Each row is followed by its class.
[-278 -790   -7  114 -528   84 -334  -30    3  719   30  -25  -97 -171
 -168  275  113 -167  -94 -124  238  181  232  -37 -137  -88 -352  238
   15 -380  -27   75  -20   22  -40 -338  152  139  -33 -231   14  121
 -553]	rovu
[  55 -332 -127   51 -527 -108  -83 -344  112   -8   13  672 -157 -377
  110   11  120  246 -271 -271   84  254    9 -435   98   50 -206  209
  461  327 -182  228 -255   28 -320  191  238  -86 -173  307   89  134
  272]	Sofi
[ 209 -179  130 -152  253  345   82  180  293 -151   83  185  -32  333
  217  -46  220 -369 -202 -255   77  -79  161   94 -211   12 -215 -384
  174   80  163 -331  -30  -79  279  139 -374  569  107 -214 -190   23
  208]	deror
[-197 -309   99  -44  169  113  323   32  128 -465 -304  377  262 -388
  111 -208  -40 -276 -140 -127  165  221  -49   -3  -60 -284  152  222
  231 -123  164   68  -33  -89   19 -316  146  195  302    8 -106   -3
   95]	tov
[ -39 -182   -8 -460   19  318  275  249  742 -166  100  -64   11  224
  366 -495 -388 -195  289  -14  -21   43   62  139 -136 -112   27 -486
  -33  237 -447 -175  325 -156 -325  429  227  315  424  207 -849 -162
  -49]	ronam
[ 373  -18  158 -299   61   70  225  -55 -400  -65  197   32  244  283
 -139  128 -194 -120  382  -37 -293   -5   64  310  177 -170  199  219
 -622 -239 -244 -227  287  126 -124   76  297 -134   71   64 -326  184
 -610]	deror
[ 129 -254 -421 -419  -96  257   93   46  445 -190    6   -7   72   57
  232   22  -66    2  432   57 -105  321  174 -126   46 -209 -186  -18
  -80  -57 -451 -204 -153    4  213  308   72 -565  128 -334 -280 -139
 -120]	popos
[-125 -211 -164  277  291  -66  187 -251  -33  -81 -332  -48 -153  290
 -158  270  505  387  208  190  -26  -64  277 -249  156  199  373 -257
 -142 -260  272  104 -135   -5  169  516   47 -216  138  192  197   48
  210]	Vozak
[  99  -22  183 -229  241   11  -23   42  320  112  152  290    0 -229
  397 -505   41 -265 -138  -57 -121   46  -63  469 -148 -178 -267  -92
  129  380 -151   47 -461   36   -2  131 -138  -81 -404 -244 -105   40
 -529]	Sofi
[ 336 -193   64  213  230  -39  -81   77  269  399  -85 -163  115   46
 -166  418  368 -237  133  -67  119  -84  -36  179  -58 -155 -444   69
 -364 -105   53 -276 -407 -258  339    7 -402 -309 -202 -335  364 -272
 -260]	popos
[  52  -84 -243  183 -352   10 -222    8  138  138  215 -279 -135   74
 -385  285  285  257 -232 -178 -258 -265   59 -176  -81  230 -157   28
   84  185  -49  -56 -300  112   23  -50  -53 -313 -299   23  -72  238
  346]	zafor
[-236  111  176  165   47 -151  155 -184 -147 -261    3 -145 -231 -159
 -205  223  160 -345   22  184 -112   -9  292 -154  424 -238  553 -166
   42 -754   13 -245  402  132   70  161  -42  -59   58  233  313  205
 -101]	Vulag
[-149 -494  501 -483 -177  138   57 -175 -351  -41 -161  173  402  -23
  167 -149  -99   45 -136  113  135  163 -273   11   78 -100  -37  369
 -144 -211  -68  413  347   38 -323 -327  512  474  232 -357 -433  289
 -187]	Vozak
[-151 -119 -206  104  -76   39 -271  -11  165   69 -219 -279  -85 -215
  299 -140  144  475 -219  137  -78 -162 -201   61 -314  168  212  113
  395  232  101   77  199  119  -31   25  115  -95 -172  -82  275  243
  267]	kuvu
[ -53 -488  308 -168 -236  -23 -208 -180  274   27   97 -112 -164  -10
   91  -49  132  717 -463   17 -238 -178  -11 -255  -76  298   23  -72
  -66  308  -21   56  207  177 -342  155  148  -96  113  -54 -153  458
  138]	rovu
[ 214 -182   96   -5 -122   37   63    2   22  -72   77  299  -60 -282
  -84 -157  202  252 -128 -212 -407   88  -18  211 -254  -66  195   90
   48  139 -287  -19 -108  158 -388  374  603 -132   47  172 -158  362
  -99]	Sofi
[ 207  -75 -430  300  166  185  -27  139  101 -318 -440 -303  154 -101
 -267  372  258  147  296 -100 -152  128  -80 -256 -555  334  142  252
 -382 -148 -157  151 -178 -248  140  167    9 -338  203  129  307  -68
  674]	bodi
[-121 -332 -258  127  150  434   -6 -207  496  419 -111  160 -115  195
  147  502  155 -224  111  117 -428   65  286  -23  -88  -69  114  100
 -248 -449  -94  -37 -284 -344  556  416 -377   23  -45 -225  277 -364
   53]	deror
[ -38 -242 -290 -581   33  192   94   67   87  238 -105 -127  151  -88
  541 -118 -225  250  113   -2 -508 -188  -56  252 -370  -45  -36  236
 -496   95  -29   33  159  -32  -22 -227  387   38  -11 -348  -78  233
 -378]	Sofi
[  31 -318   57   21 -240  274 -191   53  400  449  -41 -213  215   -6
 -285 -239 -429 -608 -442 -329  484  116  -57  228 -228   67 -532 -208
  273  224   94  199  -67 -177   29 -259  -60  254 -193 -188 -321  304
 -173]	kuvu
[ -20  127  305  -79  -37 -155  -53 -212 -111 -217   30  308   11 -171
   61 -175  -71  518  -44  -35 -296  404 -209 -212   15  127   13  214
  160   34   70 -128   40  314  -41   74 -145    7  446  -19   70  206
 -118]	Vozak
[ 259 -204  154 -133  145   59  -57 -151   56  115  319  415 -323    3
  441  132  -48 -589 -229  396 -271  127  326  103  181 -241  -30    4
 -297  -34  -15 -253 -228 -123  364  124 -279  -94 -283  -34  100 -200
 -776]	ronam
[ 166 -140 -360  263  479   74  218  375 -103 -265  -50  -14    8 -247
 -251  -99 -345 -215 -181  102 -165 -102  -83  276 -204   61  303   85
 -413   91  243  304   51  -79 -125  208  153 -154 -210  135   63  -77
   39]	zafor
[-235  214  374   29  735 -102  151  216   31  137  160  108 -147  333
  -84   55  -70 -349  -35   78  -36 -290  -50   82  105  -12  327 -281
 -430 -270  460   93  -56 -248   33  -26 -724  411  -88   52  -45 -394
  180]	deror
[ -89 -351  239 -122 -249  326  -14  -54  655   12 -317  242  144 -213
  477 -331   74 -238  -46  107 -236  510    6  156 -325 -165   35  527
  141   65 -399  262 -188 -100 -129   65  309   73  150  -12    1   44
  -35]	ronam
[ -88 -236  147  151 -149 -102 -103   52  107  424  204  269 -310  -53
   76  161  297  113 -152  -82 -168  -25   43   -5 -233  -41  102 -119
   -5  -20 -235   -3  -96  -50    2    1 -192 -214 -163 -197  268  -27
 -176]	tov
[ 113   39  210  108  353 -210  252  257 -241  -45   75  579  166   -7
  -43    4  175 -105  -12 -211 -200 -103   49  358   26 -177   38  293
 -151 -125   23  -62 -419  152   34 -177  -11  -40  251 -147 -223 -151
 -356]	Sofi
[-355 -105  302 -149    8  193    7  171  712 -487 -117 -135  200 -537
  368 -329 -542 -430   46  221  -29  343 -336  -18 -365 -186  145  258
 -133 -156 -234   48  225 -256  -77  -57 -167  393  178  408  -32  179
  205]	Sofi
[ 149 -111  107   -5   55   87  -77  311  344  106  -73  161  328   38
 -307   -4 -192   31  465 -525  -49 -111 -524  409 -199   59 -343  212
  -59  141  -42  -98 -258 -216 -475 -162  304  802   69   24 -230  -82
  121]	Sofi
[-303  226 -547   86   52    6   57 -229   31  397 -218 -178 -118  159
 -115  285  187  204  252   64   93  153  498 -253  307  116  325   -6
  -53 -167  -78  -31  112  -40  331  326  -71 -428  -65   76  188  -55
  259]	tov
[-147 -191  151    0 -355  -91  308  -29 -172   85   67  500 -170  161
  -73  -95  109  -54 -286 -180  -55  -59   49 -163 -240 -299   26 -105
  -69  -66  -29  215 -248   43 -165  449  298 -287 -225  133  -56  334
   91]	deror
[ 112 -389 -271  148  -35  337 -202  227  117  -60 -256   71   92 -188
 -160   38 -220  -26  226 -426  552   -3 -508  292 -576   16 -377  213
  264  302  269   82 -170  -27 -449   59  575  654  -74   63 -205   31
  539]	bodi
[-272 -115   52  -22  -34  -86 -244  -81  -71  106  -53  173  -44  -67
  137  -42 -199  398 -277  -50  -68 -110 -105 -164 -186  258  -49  258
   76  221   97  195 -109  -47  150 -318 -212 -195 -112 -234   16 -127
   12]	popos
[  80  418   -7  -19  345  -21  124  196 -369  350 -230 -159   59  481
   76  326 -272    3  452  238  103 -365 -186   52   94   59   60  -83
 -899    0  255  -84  106  -29 -240  306  119  158  150  101  -51 -512
 -102]	bodi
[ 245   76   98  -85  -58 -108  211   54 -320  198  263  631   82  336
 -249   20  -63 -110 -249 -463   44 -404  -28  290  267 -176 -181 -155
  281  335  283 -256 -222   11  -52 -107  326  358 -335  -56 -321    2
 -145]	kuvu
[ 220  164 -392   69  229  -96  -93 -283  -66  151 -269   23   18   -9
  199  -92  190  239  419  147 -503  -19   69  141  -61  263  -99  190
 -402   54 -216  372 -334    1 -115  310   96  -80  112  -38  318 -218
 -355]	tov
[ 186 -340   20 -218 -231 -152   67 -166 -221 -118 -125   61  123  -90
  220  206   65  397  212  266    7   -9   99 -288  302   55   -8  408
 -294 -175 -198    4  192   20 -228  162  137 -214  262  148  -39  -46
  -24]	Sofi
[ -76   64  205  -22 -148 -173  185  -88   28  -93 -105   88  154   44
 -138 -170  123  367  169 -111   84  -37  -71 -149  252  -86   32  -89
  204   54  -42 -367  207  141  -21  -44  -34  -86  304  173 -128 -101
  -42]	Vulag
[ 124 -401  182 -273 -161  290  180  138  523 -257  -25  262  156   61
   38   54 -306 -222  460 -273   35  109 -277  252 -240 -359 -185  -13
 -124  -84 -137 -341   35 -162 -180  267  378  665  191  166 -213  -71
 -122]	bodi
[  30 -287   27  170 -144 -225  213 -239   36  735 -200  155  -35   85
  -76  297  488   52   90  251   59  118  131  150  291 -192 -156  253
  -87  -42  -88  188 -269 -216  322 -172   47 -454 -276  -92   69 -414
 -606]	ronam
[ 174 -535  371 -446 -104   60  324 -185   76  297  114  401  185  -62
 -302  247 -284 -256  168 -254 -308  304 -244  201  168 -284 -318  348
 -313 -138  -67 -121   51 -275  202 -492   11  -53 -365 -423 -147 -114
 -730]	kuvu
[-105 -390   14  145 -574 -258 -172 -193 -220  -64   -5   48 -210 -178
 -262   48  429  783  -24 -181  -77  220 -255 -299 -309   78 -325  211
  471    8 -186  289 -265  274 -155  183  367 -557  -19 -290  108  219
   53]	rovu
[-131 -217  240  105   -7   76 -274  119   61  249   83  313 -185 -159
  158 -199 -178  233 -280 -151   42  161 -254   83 -296   54 -305  151
  196  219  207  225 -122   24  -91 -581  -21  306   62 -122    9  -46
   35]	deror
[-108  -30  132  126  -21 -175  -81  315 -534  737  139  122  -28   32
 -177  145 -198  -74  -12 -168  433 -209  201  184  -38  284 -249  -69
 -141   83  350  166 -199  161 -333   -3   94  122 -377  -53 -143  127
 -268]	rovu
[ 143 -112 -153  -37 -513 -219 -201   83 -448 -310  -53 -457   94  -89
  158 -163  166   93 -261  113  -76  -37   19 -344   -3  147 -290  141
 -133  -11 -284  148   48  295  -81  -29  317 -531   94  -42   58  451
 -217]	Vozak
[  47  -89  153 -118 -227   58 -174 -111  229   -7  377  -70  -62  245
 -523  128  144  511 -265 -294 -138 -240   70 -132   72  -81 -116 -303
  106  -61   97 -330  101  197  -71   -5  -65  129  -28  140 -197  386
  145]	bodi
[ -27 -599   15 -150 -299  -93 -249 -138  401  402  303  160 -231 -250
   89    5 -137  144 -133 -154  -78  -58   48  133 -173   42 -615   10
  -20  195   49  -88 -317  160   36  688  -70   35 -505  -25  -32  347
 -367]	tov
[  36  -79   87   40  -45  111   61 -356   -4 -236 -293  263   27 -176
 -175 -163  141  -40   54  137   97  645 -122  -75   81  -22   78  192
  366   66 -137  -36  202 -138  195 -212   45  273  416 -241  110  -90
   -8]	Sofi
[ -22  198  206  -93   35 -184  -65 -102 -393 -269   14  342   45    6
  -78   32   92  544  191 -100  120  161 -107 -256   19  180  100  248
 -197  103 -102   11  245  221 -431  298  -82  210  301  -84  172  -65
  220]	febur
[ -69  129  464 -371 -193   52  -41 -103  610 -201  335  -33   72  182
  290 -120  190  -27 -157  335 -351  106  -61 -410  372   76  -18 -517
 -167   98 -572 -269   95  -33  -34  214 -438  235  164  -49 -252  293
  -45]	febur
[ 201   50  132 -208  -45 -138  137   27   91  535   26   85   37  336
   78   85   63 -102  475  139 -164 -209   62  257  327 -111 -106   -1
 -363  -22  -59 -229   20   34 -289  241    9  269   10   77 -203 -345
 -503]	tov
[ 228 -106  -17 -221  -37  245 -188  115  141 -462  313    5  -90  215
  124  256  102  350 -178 -107 -248 -156    7 -332 -152   98   69 -277
  -66    1  -78 -300  157  164  -13  436  -12    8   48 -174   61  339
  583]	popos
[  95 -174 -277 -153 -163   88  168  -69 -438  -77  -48  265  -68  210
  -74   17  246  332  -54   15 -303    5  402 -124  198  107  260  165
  -60 -157  -76   66  102  311 -287  242  328 -176   85  -80 -141  277
 -104]	popos
[-234 -139  170  188  361   28 -125  419  226  274  -11 -150   46  213
 -353   23 -146 -276 -164 -291  392 -235   52  255 -336  168  -74  -61
  106 -109  474  118  -78 -315  395 -489 -476  394 -144 -231    9 -178
  523]	Vulag
[  77  -26 -141   50 -126  -92  101 -109 -275  235 -131  176   36  140
 -388   69  -74   62   72  -49  340   82   10  -20  314 -197   -1  -12
  203  131  439   83   62  159 -267 -128  466 -101 -145   56  -55 -162
 -267]	kuvu
[ 201 -181  221   68   -3 -274  -17  -10   47  142  141  619  -34 -166
  170   14  379  232 -105  298 -115   -9   98  166  105 -279  -84  247
  205  -28  111  -63 -438   99  134  -75 -196 -105  -67    3   97 -228
 -372]	popos
[  80 -271  -91  -31 -265  279  208 -173  194  377 -166  -59   42  222
 -228  167  119 -395  353 -247  385   43   36  142  113 -314 -474 -221
   97  -10  -18 -519   35 -117  106  215  263  214 -122  -97 -151    9
 -183]	ronam
[-429  211   92  -93 -222 -349   60 -172  -62 -180 -205  297 -118 -185
  226 -152 -143  697  -15  308 -193  144 -190 -413   74   98  328  443
   95  228  247  204   70  214 -336  316  291 -110  -88  355  233  253
  367]	Sofi
[ -40 -175   50 -335  -61  132   94  -61  109  102  240  -31 -156  353
  113   45  -58   41  222  153 -332 -236   53  -50   70 -200   81 -324
 -439   42 -100 -296   28  133 -263  485  268 -132  -40  -64 -383   42
 -333]	Vozak
[  -2  117  248  -14  160  -60  -64 -105   18  -79  115  168   21  247
 -284  230  446  578 -295 -123 -114  -49  -79 -334  245  -27    6  -89
   76  -72  242 -254 -171   92  198 -202 -274 -187   51 -209  104  227
  455]	ronam
[  34 -205   85  225  406  -70  199 -357  381   53  -45  235 -130   59
 -288  350  524 -157  -92   79 -102  209  337  -76  386 -264 -113  -85
 -124 -333  205 -207 -492 -209  553  122 -515 -162  194 -204  245 -203
 -296]	deror
[ -43  200  610  107   18 -175 -280   43 -197   12 -100  264 -121 -176
  450 -425  246  -38 -219  297  -81  177 -342   52 -305  -14 -112  164
  318  120  100  237 -236  181 -294 -277 -112  177   49  -64  164 -135
 -417]	zafor
[ 123  -93 -152  -59  119   12  114  218  261   14  105 -201  113  135
  -63   85 -263   72  184 -150 -153 -236  -23  254  -58   25 -150  231
 -274  144  -99 -165   20  -23   47  172    6 -180   21  -11 -342 -152
   36]	Sofi
[ 147  125 -302   47  -29 -106   63  -26 -578  257 -217 -290  -73  145
 -217  -56  -66   78   36 -150  245  -33    4  102  140  121 -137  -96
  148  334  190  180  181   57  -34 -162  500 -461 -298 -148  -78 -330
 -498]	Sofi
[   9 -356 -115   99  145  148   38  145  101  -40   47 -110  204  391
 -377  349   34  -75  320 -362  210 -229   99  -27 -171   33   14 -221
 -251 -460 -117  -73  119 -201   91  421 -117  110  130 -109  -92  -55
  271]	popos
[  11   50   74  191 -383 -177   47  -29 -126   13 -247 -533  -84 -284
   25 -394  434 -119   38   67 -196  287 -137  143 -332  175 -272  304
  284  210 -455  224 -250   30   12 -242  159 -508   13 -133   -5  182
 -174]	Vozak
[ 194 -232  -50 -172  197  336  226  -13   55 -109  -77   51  199  -95
 -178  -39    7  168 -104  -81 -418   -2   80  353 -188  -21  380  107
 -205   64  -62   74   64   72   18  -88  334 -245  -30  -48 -315  174
 -217]	Sofi
[ 289  159  226  196   67   47  201 -156 -182  329 -235  -67  -31  292
  -35  194  277 -566  228  275  121  107  -94   85  203 -199 -206   43
 -102   90  162 -127  -48 -317  157 -201  238   83 -259  -36  241 -284
   13]	Vozak
[ -97 -490  353    5 -178   15 -127 -269  215  592    6  401  -68 -352
  163 -140  -82  -72  -90   70  -39  212   38  200 -120  -24 -274  334
  -47  122  270   65 -329  265 -305  113  -34  180 -139   25   56  349
 -435]	kuvu
[-554   62  765  461   73 -414 -340   22 -178   -4  102   27 -177 -253
   45 -141  637  284 -332   64   69  -27 -184 -243  -55  126  -47    8
  546 -250  243  315 -426  248  -41 -899 -305   43  214 -187  249  178
  305]	Vulag
[  52  -27  204 -191   15  171  101  214  508 -171 -258  -65   63  -62
   -8   61  -15 -114  213 -348  165  105 -344  117 -180  -36  -72 -237
  136   25  122 -319   93 -119 -234  305  144  653   24  266 -138   39
  151]	febur
[-138 -322   -3 -108 -478   -7 -457 -177 -328  564 -151   79    5  -84
  129   23  108  386 -144  -92  411  181   -1  -58  -34  193 -153  394
  408   99   95  181  184  227 -273 -451  311  129 -119 -315   81  374
 -127]	ronam
[ 106   50  -65  -76  -79  223 -112  241  174   40  -72  -98   46   85
   20  -97 -402 -124  380 -187 -344  107 -305  182 -542  149   32  380
 -240  -16 -278   67   52 -101 -267   25  170  108   10   85  -73   69
  343]	bodi
[  57  -97 -359  -81 -382  -28   19 -178 -286  -43 -254 -729  -17  443
 -376  341  217  496  523  -97  -37 -224  172 -303  157  244    6  -18
 -185  -15 -265 -200  332   39  -94   -8  509 -612  143  -38 -217  -61
  -56]	tov
[-187 -315    1  142 -143  -86 -148 -199   59 -162 -316  321 -104 -415
   44  185  257  419 -158  137 -335  272  229 -234 -115   36  224  770
    8 -327   56  179 -148  209  105 -161  -67 -395   58  112  396  104
   26]	febur
[ 244 -304 -408  -76  266  353   22 -128 -197   40 -183  -32   13   13
  237  430 -169   30  630 -142   67 -157  -50   -7 -293  111  -64   78
 -508 -187  140    3   61  -99 -245  389  209   86 -244  488  -33 -123
   43]	kuvu
[-384  541    8  289  212 -215 -276  231 -123  -67  -98 -272  -10  -33
  -67 -118  -61  154   37  145 -144   33  -12  -64 -635  186  506  433
  -57 -180   28  383  260   55  -63 -500  -13 -183  201  -12  325  265
  619]	ronam
[ -33 -336 -478  156  126  -66 -264 -144 -114  264  -16  -86 -343  214
    4  398  429  527 -325   37   61 -375  156 -491  232  388  -18 -347
 -114  -99  381  136   90  -31  277  -39 -455   53 -113  -27  301   -4
  452]	deror
[  19  -55  273  323 -103 -115 -439 -249 -118   15  156 -246 -356  156
 -108   75  456  614 -311  303  110  -89  -78 -401  -96  289  -21 -556
  375   14  258   35  311  274   38  301 -231   68   90 -148  439  266
  420]	Vozak
[  38 -165 -235 -179  129  348  221 -179   85 -223 -247 -494   72  374
  103  230 -133    0  500  144  -31   97  -63 -159 -278  -61  -79 -178
 -491 -278 -271  178  444 -145  100  353  163 -233  365 -114 -232 -378
 -208]	kuvu
[ 136 -254   56  255  159  223    6  131  352  329  141 -223 -276  159
 -335  337   11 -647   15 -119  250 -181   -8  407 -216 -155 -407 -437
 -181   -9  289  -63 -383 -144  114  135    2  311 -253 -187  -98  -69
  -32]	popos
[  30  116  217  222 -227  -24  215 -270 -234 -402 -102  127  -52   61
   97 -221   -2  232  204  223 -281  141  -12    5  157   73  495  340
  137  -64 -438  132  345  243 -517  437  673   22  548  484 -203  287
  371]	Sofi
[ -33 -506   40  508  202  316  139 -180  410 -410   47  735  -66 -104
   14 -120  -46 -223 -481  144 -257  438   92   63   65 -163  222  275
  228 -265 -157  250 -136  146  232  571  -49   25  192  275 -112  235
  167]	rovu
[  60 -118 -182   64 -125   39 -134 -126 -161  -64 -164  136   15  122
   89  -20   15 -148 -157   -8   86  407   63 -170  205  212   66  282
  274   51   32   81  204  -17  221 -177 -192  220  156 -173  229 -147
 -150]	Vozak
[  -9 -226 -267  178   48   76 -125  -47  -24  -21 -153 -354   93  -88
   55   -2   94  268   47   77 -135 -208   10   83 -404  197  -32  244
 -261   29   28  363 -270  230 -207  155  260 -431   75 -170   30  384
  206]	popos
[  67 -120  329 -201 -226  226  404 -136  179  -95  120  341  302   26
  -18 -336 -193 -105 -278  201 -691  181  -84  128  138 -392  508  126
 -127   25 -417 -255  414   57  132   88  300 -294   94  216 -407  158
 -456]	kuvu
[ 287  121  -29 -249 -305   12   64 -292  277  336   14 -409   51   77
  -89   58   15  106  155  283 -172   24  -90   20   74 -116 -440 -155
 -330   82 -382 -255  149 -227  294  140 -324 -275 -166 -146  141   30
 -413]	Sofi
[ 229 -203  321 -183 -150  199   52  -90  342   18  178  175  -99   -3
 -259 -122   66   29 -193  -33 -464  -66   46  301    8 -418  109 -120
 -218  -73 -142 -192  -29  178 -459  276  507  153  207   -8 -225  385
 -211]	deror
[ -30  349  -43   97  -37 -205  148 -411 -200 -298 -206 -463  -43  206
 -417 -348  197  321  125   64  -47 -147  -54 -140  111  171  253 -248
  159  133   -7   44  367   78 -159  255  239 -206   75  376 -132  255
  313]	febur
[  79 -275  511 -162 -384  -63 -192  -19 -142  163  338  175  -22  147
    6 -119   10  396 -528   -5  -20 -296 -250  -31  362  -81 -184 -222
  154  267    8 -122   48  340 -389   49  414   14   -9 -340 -282  314
  -74]	ronam
[-304 -352   39   96 -190 -268 -357   -4  102   64  235   71  -11 -453
   89   32   37  179 -169   28   84    3  -24 -374   27  153 -122  126
  -94  -77   66   81 -133   86 -322  116 -495  234   21  -58  467  206
   11]	Vozak
[-313 -133  289 -239 -413   65   75 -320   -2  -30 -152  -93 -146 -145
  291  261  -81   84  157  436  -46   83   24 -266  125 -231  374  273
 -213 -189 -110 -137  362  144 -120   12  290 -171   73  391 -153    9
  -93]	kuvu
[ 159  -24  238 -279  263   99   79   25  315 -562   59  324  148   10
  296  -98 -139  323   93  116 -324   20 -501 -147  -14  -39   49 -138
  -69  -67  -90 -153  237  -59 -120  171 -318  414  185  112  -67  -24
   75]	rovu
